Below is a small trained network, with its code and all its weights. Each question gives an input and a class and asks what happens when units are switched off, that is, made to give their printed mean instead of their output.

import numpy as np


def w(rows, s, z=0):
    codes = np.array(rows[::2]) - 128.0
    scale = np.full(codes.shape[1], s)
    scale[-1] = z or s
    return codes * scale


def norm(h):
    return h / np.sqrt((h * h).mean(-1, keepdims=True) + 1e-5)


def f(y):
    return y / 2 * (1 + np.tanh(0.7978845608 * (y + 0.044715 * y**3)))


def log_softmax(a):
    a = a - a.max(-1, keepdims=True)
    return a - np.log(np.exp(a).sum(-1, keepdims=True))


def net(x, mask):
    res = np.array(x, float).reshape(1, 5) / 4 @ E
    u = 0
    for l in range(3):
        y = f(norm(res) @ A[l][:, :-1].T + A[l][:, -1])
        res = res + np.where(mask[u : u + 7], y, B[l][:, -1]) @ B[l][:, :-1]
        u += 7
    return log_softmax(norm(res)[-1] @ U[:, :-1].T + U[:, -1])


A, B = {}, {}
E = w([
[128,126,125,129,127],'x0',
[130,124,119,132,124],'x1',
[2,164,108,196,126],'x2',
[58,142,122,68,185],'x3',
[62,30,158,149,131],'x4',
],0.0049)
A[0] = w([
[136,2,136,58,123,4],'L0N0',
[80,188,84,143,111,129],'L0N1',
[140,106,43,54,119,138],'L0N2',
[139,72,147,128,136,55],'L0N3',
[134,111,136,58,133,167],'L0N4',
[101,139,76,75,182,180],'L0N5',
[109,67,135,80,160,116],'L0N6',
],0.0097,0.0029)
B[0] = w([
[189,207,179,203,195,254],'L0N0',
[211,47,171,143,233,241],'L0N1',
[102,101,72,68,153,176],'L0N2',
[106,166,173,119,197,157],'L0N3',
[39,214,77,50,134,197],'L0N4',
[135,166,79,73,215,215],'L0N5',
[74,89,2,233,109,194],'L0N6',
],0.0059,0.0033)
A[1] = w([
[201,112,108,172,190,96],'L1N0',
[168,146,135,63,5,119],'L1N1',
[56,70,125,136,116,99],'L1N2',
[189,109,100,163,145,228],'L1N3',
[105,128,207,124,129,98],'L1N4',
[200,122,155,85,169,254],'L1N5',
[254,166,128,216,121,104],'L1N6',
],0.0082,0.00066)
B[1] = w([
[80,122,195,106,61,208],'L1N0',
[99,147,42,214,230,151],'L1N1',
[156,170,111,2,74,147],'L1N2',
[129,63,162,175,176,179],'L1N3',
[123,132,137,149,44,130],'L1N4',
[109,146,61,228,126,186],'L1N5',
[74,100,188,123,98,254],'L1N6',
],0.0087,0.0068)
A[2] = w([
[102,61,142,185,36,102],'L2N0',
[130,86,68,180,247,59],'L2N1',
[122,58,1,68,207,188],'L2N2',
[119,190,142,101,37,70],'L2N3',
[247,170,46,74,124,6],'L2N4',
[196,173,155,163,117,132],'L2N5',
[142,84,151,132,67,100],'L2N6',
],0.0084,0.0018)
B[2] = w([
[165,158,120,64,120,253],'L2N0',
[92,181,89,130,175,222],'L2N1',
[169,88,186,171,69,245],'L2N2',
[166,154,117,126,151,130],'L2N3',
[172,129,119,33,99,154],'L2N4',
[70,87,191,49,165,125],'L2N5',
[132,107,8,63,145,169],'L2N6',
],0.011,0.0057)
U = w([
[96,167,106,180,233,209],'0',
[87,12,253,97,77,2],'1',
[185,107,57,5,108,170],'2',
],0.011,0.00046)

Each question gives the input, the list of numbers given to net, and the class t.
The units are the neurons (one row each of A and B). Each row of codes is followed by its name. A weight is (code - 128) times the scale printed after its matrix; where a second scale follows, it is the last column's (A, B and U).
mask holds one flag per neuron, layer by layer. A switched-off neuron (its flag False) gives its mean, the last column of its row in B, instead of its output. The means were averaged over made-up inputs and are rounded, as every weight is.
A unit's drop is (log p(t) with every unit on - log p(t) with that unit switched off) / (log p(t) with every unit on - log p(t) with every unit switched off).
The circuit of an input: a set's keep is (log p(t) with only the set's units on - log p(t) with every unit switched off) / (log p(t) with every unit on - log p(t) with every unit switched off). Starting from the 12 units with the biggest drops (on a tie, the unit counted first), units are removed one at a time, each time the one whose removal leaves the highest keep (on an exact tie, the one counted first), for as long as the keep stays at least 0.8.
units of the circuit, in order: the units of the circuit, biggest drop first
k most important neurons: the k neurons with the biggest drops, biggest first
k most important neurons of layer l: the k neurons of layer l with the biggest drops, biggest first
drop of u: that unit's drop, to one decimal
input [2,3,-4,4,8], class 0: units of the circuit, in order => [L0N0]
input [-4,-1,-6,-2,0], class 0: 3 most important neurons => [L0N1; L1N5; L0N4]
input [8,7,0,-5,-6], class 0: 4 most important neurons => [L1N1; L0N0; L0N6; L0N1]
input [6,-5,-7,-3,-8], class 0: 2 most important neurons => [L1N1; L1N5]
input [6,-5,-8,0,-7], class 0: units of the circuit, in order => [L1N5; L2N0]
input [3,1,8,1,2], class 1: 3 most important neurons of layer 1 => [L1N2; L1N0; L1N6]
input [-1,5,2,-8,1], class 2: 4 most important neurons => [L0N0; L2N0; L2N6; L0N1]
input [-7,3,1,0,-8], class 1: 2 most important neurons => [L1N0; L0N1]
input [-5,-6,-1,7,3], class 0: 4 most important neurons => [L0N5; L1N6; L1N0; L0N0]
input [0,-3,8,-1,-3], class 1: 3 most important neurons => [L0N1; L1N0; L0N4]
input [7,-4,1,-8,8], class 2: 3 most important neurons of layer 2 => [L2N6; L2N0; L2N2]
input [0,8,7,-8,-1], class 1: 2 most important neurons => [L0N1; L1N6]
input [-1,-4,4,-4,1], class 2: 3 most important neurons => [L0N0; L2N6; L2N0]
input [-4,8,-1,1,6], class 0: 2 most important neurons => [L0N0; L0N6]
input [-8,2,0,5,-2], class 2: 4 most important neurons => [L1N6; L2N4; L0N0; L0N5]
input [2,-2,2,-8,-8], class 1: most important neuron => [L1N6]
input [-5,0,-1,-6,0], class 0: 3 most important neurons of layer 0 => [L0N1; L0N0; L0N6]
input [1,2,-4,1,3], class 0: 2 most important neurons => [L0N0; L0N4]
input [-5,-7,-1,6,8], class 0: 3 most important neurons of layer 0 => [L0N0; L0N5; L0N3]
input [8,7,1,0,6], class 2: 2 most important neurons => [L1N2; L0N1]
input [0,-3,7,3,3], class 1: most important neuron => [L0N0]
input [1,-4,1,-3,2], class 2: drop of L0N0 => 0.2
input [6,2,8,-7,-3], class 1: drop of L0N1 => 0.6
input [-4,-6,4,-8,4], class 2: drop of L0N0 => 0.1
input [-1,7,-6,-6,-5], class 0: drop of L1N1 => 1.8
